Below are the code and all the weights of a small trained network. Each question names an input and a class and asks about switching units off, where a switched-off unit gives its printed mean instead of its output.

import numpy as np


def w(rows, s, z=0):
    codes = np.array(rows[::2]) - 128.0
    scale = np.full(codes.shape[1], s)
    scale[-1] = z or s
    return codes * scale


def norm(h):
    return h / np.sqrt((h * h).mean(-1, keepdims=True) + 1e-5)


def f(y):
    return np.maximum(y, 0)


def log_softmax(a):
    a = a - a.max(-1, keepdims=True)
    return a - np.log(np.exp(a).sum(-1, keepdims=True))


def net(x, mask):
    res = np.array(x, float).reshape(1, 5) / 4 @ E
    u = 0
    for l in range(3):
        y = f(norm(res) @ A[l][:, :-1].T + A[l][:, -1])
        res = res + np.where(mask[u : u + 5], y, B[l][:, -1]) @ B[l][:, :-1]
        u += 5
    return log_softmax(norm(res)[-1] @ U[:, :-1].T + U[:, -1])


A, B = {}, {}
E = w([
[84,183,153,231],'x0',
[125,129,128,128],'x1',
[128,129,128,128],'x2',
[176,211,130,87],'x3',
[45,155,2,98],'x4',
],0.0033)
A[0] = w([
[59,207,96,196,126],'0.n0',
[99,148,137,172,61],'0.n1',
[55,36,75,163,36],'0.n2',
[109,85,70,20,28],'0.n3',
[145,254,76,78,1],'0.n4',
],0.007,0.00091)
B[0] = w([
[225,127,13,153,253],'0.n0',
[174,106,138,149,178],'0.n1',
[21,178,215,85,244],'0.n2',
[237,80,49,122,249],'0.n3',
[1,147,222,103,228],'0.n4',
],0.0088,0.0035)
A[1] = w([
[144,149,204,133,4],'1.n0',
[4,94,178,132,137],'1.n1',
[139,158,81,246,44],'1.n2',
[80,217,187,90,44],'1.n3',
[76,176,64,107,57],'1.n4',
],0.012,0.0011)
B[1] = w([
[91,111,119,222,212],'1.n0',
[50,214,198,51,222],'1.n1',
[215,193,50,25,254],'1.n2',
[55,195,183,48,208],'1.n3',
[102,79,166,254,247],'1.n4',
],0.0097,0.005)
A[2] = w([
[39,84,22,216,2],'2.n0',
[57,133,166,52,112],'2.n1',
[153,114,148,160,57],'2.n2',
[171,8,110,25,100],'2.n3',
[105,117,134,254,89],'2.n4',
],0.0078,0.00055)
B[2] = w([
[176,81,215,207,243],'2.n0',
[28,204,85,107,228],'2.n1',
[84,102,101,125,156],'2.n2',
[214,233,34,110,246],'2.n3',
[115,1,158,140,254],'2.n4',
],0.0086,0.0039)
U = w([
[245,179,38,89,241],'0',
[17,203,183,78,129],'1',
[152,1,178,214,1],'2',
],0.0062,0.00077)

Each question gives the input, the list of numbers given to net, and the class t.
The units are the neurons (one row each of A and B). Each row of codes is followed by its name. A weight is (code - 128) times the scale printed after its matrix; where a second scale follows, it is the last column's (A, B and U).
mask holds one flag per neuron, layer by layer. A switched-off neuron (its flag False) gives its mean, the last column of its row in B, instead of its output. The means were averaged over made-up inputs and are rounded, as every weight is.
A unit's drop is (log p(t) with every unit on - log p(t) with that unit switched off) / (log p(t) with every unit on - log p(t) with every unit switched off).
The circuit of an input: a set's keep is (log p(t) with only the set's units on - log p(t) with every unit switched off) / (log p(t) with every unit on - log p(t) with every unit switched off). Starting from the 12 units with the biggest drops (on a tie, the unit counted first), units are removed one at a time, each time the one whose removal leaves the highest keep (on an exact tie, the one counted first), for as long as the keep stays at least 0.8.
units of the circuit, in order: the units of the circuit, biggest drop first
unit that matters most: the unit with the biggest drop
k most important neurons: the k neurons with the biggest drops, biggest first
top k neurons in layer l: the k neurons of layer l with the biggest drops, biggest first
input [5,-7,1,5,-2], class 0: 2 most important neurons -> [0.n2; 0.n0]
input [0,7,3,5,-7], class 2: top 3 neurons in layer 1 -> [1.n0; 1.n1; 1.n2]
input [-6,-2,2,-4,8], class 2: units of the circuit, in order -> [1.n2; 2.n0]
input [-4,-2,-7,-2,2], class 0: units of the circuit, in order -> [0.n3]
input [8,5,-1,5,-6], class 0: units of the circuit, in order -> [1.n2; 0.n2]
input [-1,3,-1,2,7], class 2: 2 most important neurons -> [0.n3; 0.n0]
input [0,6,-8,-6,8], class 2: 2 most important neurons -> [0.n4; 0.n0]
input [5,-8,-2,4,-5], class 0: 3 most important neurons -> [0.n2; 0.n4; 1.n2]
input [6,-2,-2,6,-4], class 0: units of the circuit, in order -> [0.n2; 1.n2]
input [-3,6,-8,5,-6], class 2: 4 most important neurons -> [0.n2; 0.n4; 1.n2; 1.n0]
input [-7,-4,2,-6,-5], class 0: 3 most important neurons -> [0.n4; 1.n4; 2.n3]
input [0,7,5,0,6], class 2: top 2 neurons in layer 0 -> [0.n0; 0.n3]
input [8,-3,0,-6,8], class 0: top 3 neurons in layer 0 -> [0.n0; 0.n4; 0.n1]
input [-6,4,7,-6,-1], class 0: 3 most important neurons -> [0.n3; 0.n4; 1.n1]
input [-7,5,-3,-5,0], class 0: unit that matters most -> 0.n3
input [-3,-1,1,5,-7], class 2: 2 most important neurons -> [0.n2; 0.n4]
input [-2,-7,-5,-4,5], class 2: 4 most important neurons -> [0.n3; 0.n4; 0.n2; 1.n4]
input [-2,3,-3,-2,0], class 0: 3 most important neurons -> [0.n3; 0.n4; 1.n1]
input [-2,8,-3,3,-8], class 2: top 2 neurons in layer 0 -> [0.n2; 0.n4]
input [5,7,-2,1,-4], class 0: most important neuron -> [1.n2]
input [-2,-1,-5,-4,-5], class 2: top 2 neurons in layer 1 -> [1.n2; 1.n3]
